Below is a small trained network, with its code and all its weights. Each question gives an input and a class and asks what happens when units are switched off, that is, made to give their printed mean instead of their output.

import numpy as np


def w(rows, s, z=0):
    codes = np.array(rows[::2]) - 128.0
    scale = np.full(codes.shape[1], s)
    scale[-1] = z or s
    return codes * scale


def f(y):
    return y / 2 * (1 + np.tanh(0.7978845608 * (y + 0.044715 * y**3)))


def log_softmax(a):
    a = a - a.max(-1, keepdims=True)
    return a - np.log(np.exp(a).sum(-1, keepdims=True))


def net(x, mask):
    res = np.array(x, float).reshape(1, 5) / 4 @ E
    y = f(res @ A[0][:, :-1].T + A[0][:, -1])
    res = res + np.where(mask, y, B[0][:, -1]) @ B[0][:, :-1]
    return log_softmax(res[-1] @ U[:, :-1].T + U[:, -1])


A, B = {}, {}
E = w([
[180,156,137,197,138,89,70,46,144],'x0',
[154,84,205,134,79,51,242,162,66],'x1',
[71,137,67,130,18,160,132,151,181],'x2',
[149,154,83,240,117,113,154,198,166],'x3',
[188,142,45,77,47,166,117,205,2],'x4',
],0.0088)
A[0] = w([
[124,123,118,122,151,126,155,152,157,59],'N1',
[103,127,93,191,33,126,154,147,222,199],'N2',
[113,118,198,123,116,109,143,77,152,196],'N3',
[108,128,97,98,102,145,50,47,174,160],'N4',
[137,129,52,138,137,150,97,176,104,177],'N5',
[137,128,147,154,113,110,144,96,105,95],'N6',
[94,116,177,103,117,124,188,139,162,105],'N7',
[127,147,175,151,100,121,148,123,90,59],'N8',
[121,122,110,153,107,114,144,137,150,3],'N9',
[132,131,105,159,114,127,123,153,115,108],'N10',
[125,113,145,131,78,114,177,169,114,147],'N11',
[147,128,162,161,218,116,79,81,135,121],'N12',
[90,131,135,163,140,134,119,103,249,119],'N13',
[96,121,91,89,128,152,157,214,147,165],'N14',
],0.018,0.0039)
B[0] = w([
[118,136,143,145,91,87,115,91,109,135],'N1',
[126,193,59,163,192,187,99,127,109,237],'N2',
[158,146,97,146,175,128,95,106,178,226],'N3',
[198,245,129,86,132,156,65,154,142,251],'N4',
[169,141,31,176,147,93,146,134,85,202],'N5',
[141,98,130,102,124,143,118,168,141,157],'N6',
[116,119,158,126,61,103,124,136,87,193],'N7',
[162,101,111,109,103,113,165,118,150,160],'N8',
[113,161,106,121,137,155,131,169,133,142],'N9',
[137,151,90,116,140,97,93,90,152,156],'N10',
[155,165,189,94,155,62,189,110,133,191],'N11',
[95,184,146,129,147,153,253,104,117,247],'N12',
[122,64,100,185,176,7,192,100,145,254],'N13',
[65,132,142,167,133,236,111,113,137,199],'N14',
],0.022,0.017)
U = w([
[158,15,180,79,58,59,159,139,146,62],'0',
[161,211,55,159,111,139,63,142,58,205],'1',
[82,83,80,143,118,190,56,166,113,32],'2',
[124,149,163,84,64,163,28,149,149,91],'3',
[103,77,111,146,107,109,103,171,147,4],'4',
[125,150,125,152,218,112,192,57,185,194],'5',
[53,137,190,124,96,170,157,99,77,122],'6',
[81,1,123,181,137,70,130,98,172,63],'7',
],0.0094,0.0036)

Each question gives the input, the list of numbers given to net, and the class t.
The units are the neurons (one row each of A and B). Each row of codes is followed by its name. A weight is (code - 128) times the scale printed after its matrix; where a second scale follows, it is the last column's (A, B and U).
mask holds one flag per neuron, in row order. A switched-off neuron (its flag False) gives its mean, the last column of its row in B, instead of its output. The means were averaged over made-up inputs and are rounded, as every weight is.
A unit's drop is (log p(t) with every unit on - log p(t) with that unit switched off) / (log p(t) with every unit on - log p(t) with every unit switched off).
The circuit of an input: a set's keep is (log p(t) with only the set's units on - log p(t) with every unit switched off) / (log p(t) with every unit on - log p(t) with every unit switched off). Starting from the 12 units with the biggest drops (on a tie, the unit counted first), units are removed one at a time, each time the one whose removal leaves the highest keep (on an exact tie, the one counted first), for as long as the keep stays at least 0.8.
circuit, biggest first: the units of the circuit, biggest drop first
k most important neurons: the k neurons with the biggest drops, biggest first
drop when u is switched off: that unit's drop, to one decimal
input [-7,8,5,-6,-6], class 6: circuit, biggest first -> [N7]
input [-5,3,-8,-8,7], class 0: circuit, biggest first -> [N2; N12; N4]
input [2,-6,-5,-3,2], class 1: 3 most important neurons -> [N13; N4; N11]
input [-8,6,-5,-3,1], class 0: 2 most important neurons -> [N2; N12]
input [4,-5,-3,-4,1], class 1: 2 most important neurons -> [N4; N13]
input [-7,-4,5,4,-3], class 1: 2 most important neurons -> [N2; N12]
input [-5,8,4,-1,5], class 6: 2 most important neurons -> [N14; N13]
input [-3,4,3,-3,4], class 6: 2 most important neurons -> [N13; N14]
input [6,8,-1,-8,1], class 0: drop when N12 is switched off -> 0.1
input [-6,1,-6,-5,3], class 6: drop when N4 is switched off -> 0.2
input [-7,0,-6,0,-1], class 6: drop when N13 is switched off -> 0.2
input [-6,-2,-5,-3,-2], class 6: drop when N12 is switched off -> 0.0
